Each row was made from one walk, in order. Every step used is in the known rows, and no mark comes twice. Write each row's walk.
Each row is shifted at random along 4 fixed directions that mean nothing.
Known rows
bodog/lagi/siser/tanikaz/pepu/sepefas/gano/didos: [ 105 -233 -251  197 -113   43  -50   97 -108  -39   73  101  -39   90
 -283 -151  -80 -101  -58  -92   89  221   74  104  -57   36  313  -57
 -161  -53  -10 -292  263 -272  323  -44    5   -1  139   -6   17 -205
 -117   36 -323 -143]
pepu/siser/tanikaz/bodog/lagi/didos/sepefas/gano: [   3  169 -114 -141  168  210  137 -234  133   91  -23   78  156   30
 -168 -292 -183  102  111   24  207  -58 -136   78 -300   37 -112  327
  145  278  161  159   57 -227  -17   48 -217 -143  102  -22  -96 -130
  413   27  106   11]
nuzi/tanikaz/bodog/pepu: [-265 -254  140 -159  -60 -290  -93   18    8 -218  156   23    8   15
 -178   46  180  253  -85  -67  -69  102  104 -201  129   28 -254  -80
   16 -113  -25 -294 -209  412   -4  134 -150 -169 -139  158   16  325
 -178  -62 -240  240]
tanikaz/lagi/siser/sepefas: [-332   29   88 -279   10  -53  175 -266   84 -390  132   45 -103  -86
   18   17  -17  351   87 -105  -43 -326   -2   -8   31  -93 -125  185
  341   24   57  408   81   58 -289  142  -22 -165  328   80 -291  -30
   71    7  -23  259]
bodog/pepu/tanikaz/lagi: [-331 -409   41  -46 -339 -304   54  -10  -60  -70  123   85 -231 -125
 -117  105  153  168  -71 -107 -145  390  171 -143  222   -4 -133 -195
 -141 -179 -131 -284 -165  194   -8  123  -96 -170 -141  105  -85  157
 -510 -129 -402  140]
nuzi/gano/lagi/siser: [ 110  -74 -280   78  -42   58  122   50 -191 -224   54   68  -94   57
  121  -88   21   74   41 -171  177 -200   19    2  -22   36  215   69
  -65  -51  -65  119  307  220  347   33 -180   35  236  -12  -82 -180
   18  135 -188  -16]
sepefas/gano/lagi/didos/bodog/pepu/nuzi/tanikaz: [-218   90  123 -299   83  124  102  236  151 -175 -129  168   42    3
 -132 -162 -112  249   73   19   67   33 -165 -128 -162  -28 -366  235
  167  232  133   -6  -72  223   41   37 -175  -63 -108   91  -79  -37
  147  -67   31  150]
gano/lagi/tanikaz/bodog/siser: [ -12  -39 -261  190   -9  -44 -154 -229 -268  106  291   52    3  137
   50 -169 -115  -80  -35  -82  217  159  122   67 -125  -81  165   26
 -169   -9   32 -276  108   87  348  -13  -90  -94   71  -67 -109 -307
  188  137 -248  -91]
siser/bodog/lagi/didos/sepefas/gano: [-260  102   43 -248  144  137   63  -70  188 -120  -45   83  161   16
 -199 -122   30  235  130    5  168 -139  -66  -39 -153   88 -252  203
  152  118  236  307  136  121 -204  132 -219  -56  -64  -29  -74   92
  175   37   32  116]
sepefas/gano/lagi/bodog/pepu/nuzi: [-106  207  -90  -68   32  229  188 -234   58   -9   35   72    7  174
  -49 -342   24    0   28  -22  139   69 -123    7 -239 -249 -226  229
  -21  196  157   95 -101    1   70  -84   32  -56 -144  -65 -380 -173
  252   58    6   48]
pepu/siser/tanikaz/bodog/lagi: [  39 -110 -437  140 -167 -101 -114 -343  -70  126  192   85   75  -78
  -59 -165  -91  -67  -17  -62  111  339  223   87  190 -108  188   64
 -150  -96  -76 -334  -16   16  216   27 -130 -130  -78    6  -30  105
  -59   73 -272 -162]
nuzi/tanikaz/bodog/siser: [-138 -358  -59  146   23 -248 -144   86 -132 -169  293   98  -89  121
 -240  -73  203   -3 -232  -71   63  348  154 -106  104  -31  144 -296
 -161 -118   33 -484   58  246  387   63   -3 -168 -238  -62   33   -3
 -122  -31 -380   97]
pepu/lagi/siser/sepefas/bodog: [ -47   33   89 -151   80   84  231 -235  190 -330   13  194  -30   66
 -278 -251  107  124   65    6   63 -215  -91   21  -97 -167 -100  131
  222  173  118  352   72   19  120   90  -70 -143 -108  -92 -205   41
  176   -9    4  101]
nuzi/gano/sepefas/bodog/siser/tanikaz: [ -72  -95   -9 -181  194   11 -229  -44   90 -214   68  172  203    6
 -213    3 -231  166   91  -69   75 -117  -29  -82 -126  -72   76  159
  188  -14  128    3   87  246  151   90 -452  -46  107   83   33 -102
  136   84  -84  -10]
gano/lagi/tanikaz/pepu/siser: [ -81 -332 -141  -25 -243 -202  205   21 -173 -139  -56   79 -258  -68
  138   41  -76  109    2 -167  -28  140   50    0  202  -73  -65   37
  -83  -95 -181 -121   -9   75  229  104 -116  -99  182  137 -104 -164
 -188  -88 -263  -38]
gano/lagi/bodog/pepu/nuzi: [-347  -14   51 -259 -185  -74  158 -112   76 -205  -13   97  -83 -114
   19   35   -2  258   84  -83  -58   71   30  -82  100 -209 -480  173
   33  -26   18  156 -156  388 -226   76  -69  -42 -135  206 -335  102
 -194  -42 -107   73]
nuzi/tanikaz/pepu/gano/lagi/bodog/siser: [-326 -168  -61   63  105   16   96  128 -201   11  191   61  -60  248
  -20  -73   36  -28 -110 -164  139  136  -47 -207  -61 -137 -188 -138
 -146    8  154 -107   68  206  299  -14   62  -73  -87 -158  -93 -412
  137   30 -259  153]
siser/sepefas/bodog/lagi: [-284   56 -118 -208    9  -25 -103 -245  209 -234   82  181  208  -86
  -99  -51  -81  214  149   36  101  -39  128  -15  131 -105  -86  251
   87    1   99   67  -56  426   65  197 -215  -69 -136  -47  -18  225
  -59   18 -104  -96]
nuzi/gano/didos/bodog/lagi/tanikaz/pepu: [-322 -305   10   91   26 -156  -44  359 -176   -5  104   95   49  193
 -184  -68  108  -21 -158  -83  140  354   94 -170   49  142  -78 -308
 -204 -137   48 -308  173  155  212   13   82   57 -168  -33  108  -90
 -106  -97 -418  150]
lagi/didos/bodog/siser/tanikaz: [-405 -183   43 -257   44 -186 -159  151   71 -160  -30  257  120 -139
 -300  147  -44  267   64  -82  -39  226  144 -115  135  151 -115 -103
  126 -142  142   44  205  384 -189  183 -257  -54 -352  263  -23   98
 -171  -96 -217  110]
tanikaz/lagi/didos/sepefas/bodog/pepu/nuzi/gano: [-114   35  170 -230  111   55  258  -44  158 -108    5  100  135   10
 -186 -196   -8  157   -1   -4   86 -110 -139  -99 -231 -153 -415  173
  103  142  136  162  -93  149   -6  -42 -185  -74 -104  -37  -86   72
  157  -12  -16  224]
tanikaz/pepu/nuzi/gano/didos/bodog/lagi/siser/sepefas: [ -97  -60  -56  -26   55   73   45  -94 -169 -302   75 -123   91   11
 -109   10  -69  101   -8 -166   40 -362  -40   21   56 -176 -144   88
   50 -101  138  163  191  -28 -297  -38  120    7  321  -58  -77  -17
  139  179 -181  182]
nuzi/gano/tanikaz/lagi/didos/sepefas: [-131  125   33 -181   18  122  223  129   24  168   50  105   44  -26
   97 -212 -153  192   49  -10  223  -41 -125    9 -214   98 -338  220
  159  198   28  243  129   95    5   50 -270  -97  285    1  -87 -124
  251  -13   30  132]
didos/bodog/pepu/lagi/siser/sepefas/gano/tanikaz: [  84 -209  -65  260  -58   49 -217  -64 -338 -191    4  -86  -19   85
 -293   -2   20  -42  -14 -103   61 -125   42   60    4   55   72 -117
 -185 -158   72 -199  182  -71  -25  -24  -54  -18  184 -123   31 -118
    0  222 -332   -9]
lagi/didos/bodog/siser/sepefas/gano/tanikaz: [-102 -214   -2   89   19  -48 -322  108 -236 -321   50  -19   88    0
 -356  154  -91  107   34  -94   69  -90   76    4   19  153   19  -60
  -81 -173  122 -191  294  163 -155   99 -201   39  171  -14  101 -161
  -88  188 -306   16]
didos/sepefas/gano/lagi/siser/bodog: [ -28   31  -93   89   12  219  138  145   48 -110   11  253  -95  149
 -165 -390  377  -80  -72  -25  219   95  -53   59 -104  -13  158 -198
   33   78  148  333  424 -191  242  -11   34    1 -193 -134 -249  -99
  180    9 -124   92]
lagi/siser/sepefas/bodog: [ -34  -16  -31 -165  -72  -97  149  -19  241 -445  -43  367    7 -128
 -205  -83   41  195  121   46   57  -45   91   88   58  -31   99   99
  181   57   10  270  212  186  230  202 -212   -4 -226  105  -71  145
 -100 -123  -91  -36]
siser/bodog/lagi/didos: [-180  153 -345  -94  -72   62   69  103  204  139  103  382   61   30
  -39 -282  -41   15   91    7  231  428  139    2    7   -8  -70  102
   25   34  139   91  276  273  233   37  -41  -19 -525   41  -21   80
   16  -35 -123  -58]
gano/sepefas/lagi/siser/bodog: [ -14  -96  -71  -17  -82  -20   -7  -89  -50 -371   10   77  -92  -27
 -146   -2  155  109   55 -134   72 -215   53   10  105  -79  -26  -12
   88 -159   65  359  292   15  -19   53 -110   21  -11   43 -103  163
   22  150 -165   78]
nuzi/gano/lagi/bodog/pepu/siser: [ -88 -239 -154 -124  -59  -38  149  -29 -182 -258  -35  -69  -51  -64
  144  165  -90  189   80 -202  -14 -316  -57 -157  132 -137 -366  194
  -52 -145  -43   69  -90  477    2   95 -237  -79  173   88   15  -28
  -51  124 -151   59]
sepefas/lagi/siser/bodog/pepu/gano/tanikaz: [ -70 -173    5  107   -5   29  104  116  -90  -84   85  181 -195   90
 -270 -119  173  -17  -67 -102   13  272   25  -56  -95  -81    3 -165
 -103  -54  121  -45   64   10  294  -20    2  -95 -202  -57 -109 -217
  -12   -5 -271   27]
lagi/bodog/siser/sepefas/gano/tanikaz/pepu: [-440 -286  290   -5  154 -133 -197   31 -214 -319  191 -147   69  289
 -363   93  148  110 -122 -170    2  -73  -36 -216   18    0 -233 -202
  -19 -142  167 -177   27   25 -210   49   62  -48  187 -104  -93 -269
   16   80 -306  305]
didos/bodog/pepu/siser/sepefas/gano: [ 199 -188 -250  132  -50   22  -57 -343 -207 -338  -87 -152   76  -29
 -212   22   18    8   32 -107   27 -358   27  126   74  -38  169   78
 -145 -159   64  -98  105  -82  -86   48 -190  -42  167 -114   56  129
   47  237 -220   29]
gano/lagi/didos/sepefas: [-383  248   34 -588 -233   10  291  204  354  -37 -171  368  -74 -394
  347   -2 -336  536  321   63  105   17  -27   10   -9  152 -511  459
  355  232 -108  535   55  506  -86  319 -494  -51  218  386 -199  120
  -74 -284  179  -61]
lagi/didos/bodog/siser/sepefas/gano/tanikaz/pepu: [-223 -264  -27   71 -274 -307 -258  242 -153 -203  -11  174   53 -108
 -227  172 -127   66   17  -46   33  344  240   -9  225  183    6 -221
 -177 -238  -62 -387  216   61   87  107 -155  118  -39  125  139  -40
 -344 -123 -443  -34]
nuzi/tanikaz/pepu/lagi: [-146 -235  139   60   81   55  242 -151 -106   77  157 -128 -218  432
 -229 -431  343  -83 -265 -146   46  126 -192 -208  -46 -196 -220 -182
  -41  105   58 -220 -207 -153  255 -124  171 -325   -8 -321 -224  -31
  213   27 -180  363]
lagi/siser/tanikaz/bodog/pepu: [ 121  -35 -233  132  -82  -95  -82 -241 -118  139  164  107   93  130
 -147 -231  101  -74  -65  -82   83  216  154   79  -44  -12  170  -68
 -103  -74   18 -205   48  -89  189  -56  -38 -106 -241   95  -87  115
  108   57 -247   40]
sepefas/lagi/siser/bodog/pepu/tanikaz: [ -14  -95 -130  -65  -99   65  208  213   99  -44  -68  359 -195   12
 -122 -184  100   23   44  -23    7  388    6  -40  -51 -128   23  -32
  -12   31   73   65   23   65  379   24  -59 -106 -571  110  -30   32
  -63 -143 -159  -19]

Write each row's walk
[-144 -121   84 -152   46  -15   77  216   70 -239  126  136   46   22
 -215 -103 -137  122    8  -48   87   68  -61 -117 -168 -107 -166  162
   50   56   16 -157   34  193  205   16 -180   41  111   44   13 -147
  -55  -42 -155   17] : sepefas/bodog/lagi/tanikaz/pepu/nuzi/gano/didos
[-478 -133  173   -4  160   43   56  135   21 -127  239  194 -187  277
 -231 -216  121  -20 -185  -40   45  255  -76 -168  -65 -191 -246 -286
   77   32  231   40   91   28   98  -22  322 -190 -176 -153 -200 -335
  139 -106 -218  245] : gano/tanikaz/pepu/lagi/bodog/siser/sepefas
[ -36   -9   82  -36  -13    2  277 -230    3   -6  -72   86  -65   93
 -248 -300  144    5 -106  -91   12  166  -52  124  -56 -194  -72  -12
   36   87   89  186    7 -475   -6 -113  124 -115 -170   12 -358    6
  163  -60 -118  128] : didos/sepefas/lagi/siser/tanikaz/pepu/nuzi
[ 130  285 -286 -149  166  290  158 -166   87  237 -130  249  156   75
  -70 -427 -232  -28  126    0  168   74 -148  102 -274  -68  -25  345
  165  246  158  181   14 -198  291  -61 -210 -166 -254   37  -86 -127
  567   11  122  -45] : sepefas/lagi/didos/bodog/pepu/siser/tanikaz
[ 217 -243 -149  175  -43  -22  -56   37 -224 -156  136  -22  132   89
 -347  -89  -28 -108  -79 -191   90  -67   27   31  -50 -115  138    6
 -166 -151    0 -256  243 -121  170 -127 -108   96  126  -48   97  -56
  -67  212 -347  -30] : sepefas/bodog/lagi/siser/tanikaz/pepu/nuzi/gano/didos
[ -79 -232  -76  218 -245 -132   31  -13 -138   37  -36  172  -60   21
 -276 -135   96 -164 -159  -88   48  449  131  108   97 -114   47 -308
 -275 -121   16 -165  201 -364   87 -114   95   61 -287   19 -183  -84
 -208  -54 -415  -22] : didos/sepefas/gano/lagi/bodog/siser/tanikaz/pepu/nuzi
[-313    1  100 -320   38   27  -21  142  151 -427  -26  194  -38 -150
  -41  118 -301  359  219   16  -15  -80  -67 -100  -67  -13 -249  320
  277   82   34   72  -67  321  -44  214 -324  -61  264  205  -62 -276
  -10  -99   22  -26] : lagi/bodog/pepu/siser/sepefas/gano/tanikaz
[-151 -190  309 -182  -93 -155  106   88   50 -244  -60  102  118 -178
 -360   67   21  252   37  -19   39 -122  -16  -39   12   39 -481   49
   63   15    9  175   81  203 -206  128 -334   10    4   62   -3  166
 -181   -1 -163  116] : pepu/nuzi/gano/tanikaz/lagi/didos/sepefas/bodog
[-178  161   52 -213  233  386  271  105  224   75   74  204   -6  174
   43 -435  -61   70  -16   52  113   85 -260  -91 -297 -309 -262  177
  303  313  202  244 -145   30  292  -98   15 -249   89 -104 -310 -370
  476  -74  142  193] : nuzi/gano/tanikaz/lagi/siser/bodog/pepu/sepefas
[  36 -306 -141  276  145  124  116  209 -238  -81  113    8  -92  275
 -252 -284  136 -237 -287 -113  120   61 -114    6  -45 -120   83 -297
 -153  -64  149 -143  292 -262  202 -126  313  -83   44 -258   71 -241
  219   86 -338  190] : nuzi/gano/didos/bodog/lagi/tanikaz/pepu/siser/sepefas
[ -94   -8  122  -89   17   61  182 -243   -7 -156  -62   18  -44   46
 -221 -163  280   83  -54  -93  -27  -93  -44   63  -18 -282 -317   21
   14  -35  226  333  -39  -82 -219  -78  139 -127 -323  -18 -299  234
  126   87 -108  154] : didos/sepefas/lagi/siser/bodog/pepu/nuzi
[-239   30  115 -199  -61   11   13 -127   -7 -260   29   29   61 -155
  -48   38   41  270  157  -86   59 -264    3   -1   29  -39 -196  162
  256  -13   59  355  143  -19 -291  109 -279  -30  282   53 -219  -30
   86   83  -35  151] : didos/sepefas/gano/tanikaz/lagi/siser/bodog
[-104   38 -176 -114 -196  -89  -77 -322    0 -227  -84   85  112 -219
  -68  103 -385  152  253  -19   59 -140  130   60   47  -13  -61  240
   12  -63   15  -44   74    6  -54   89 -325   19  114   56   64   55
  -27   16 -140  -60] : tanikaz/pepu/lagi/didos/bodog/siser/sepefas/gano
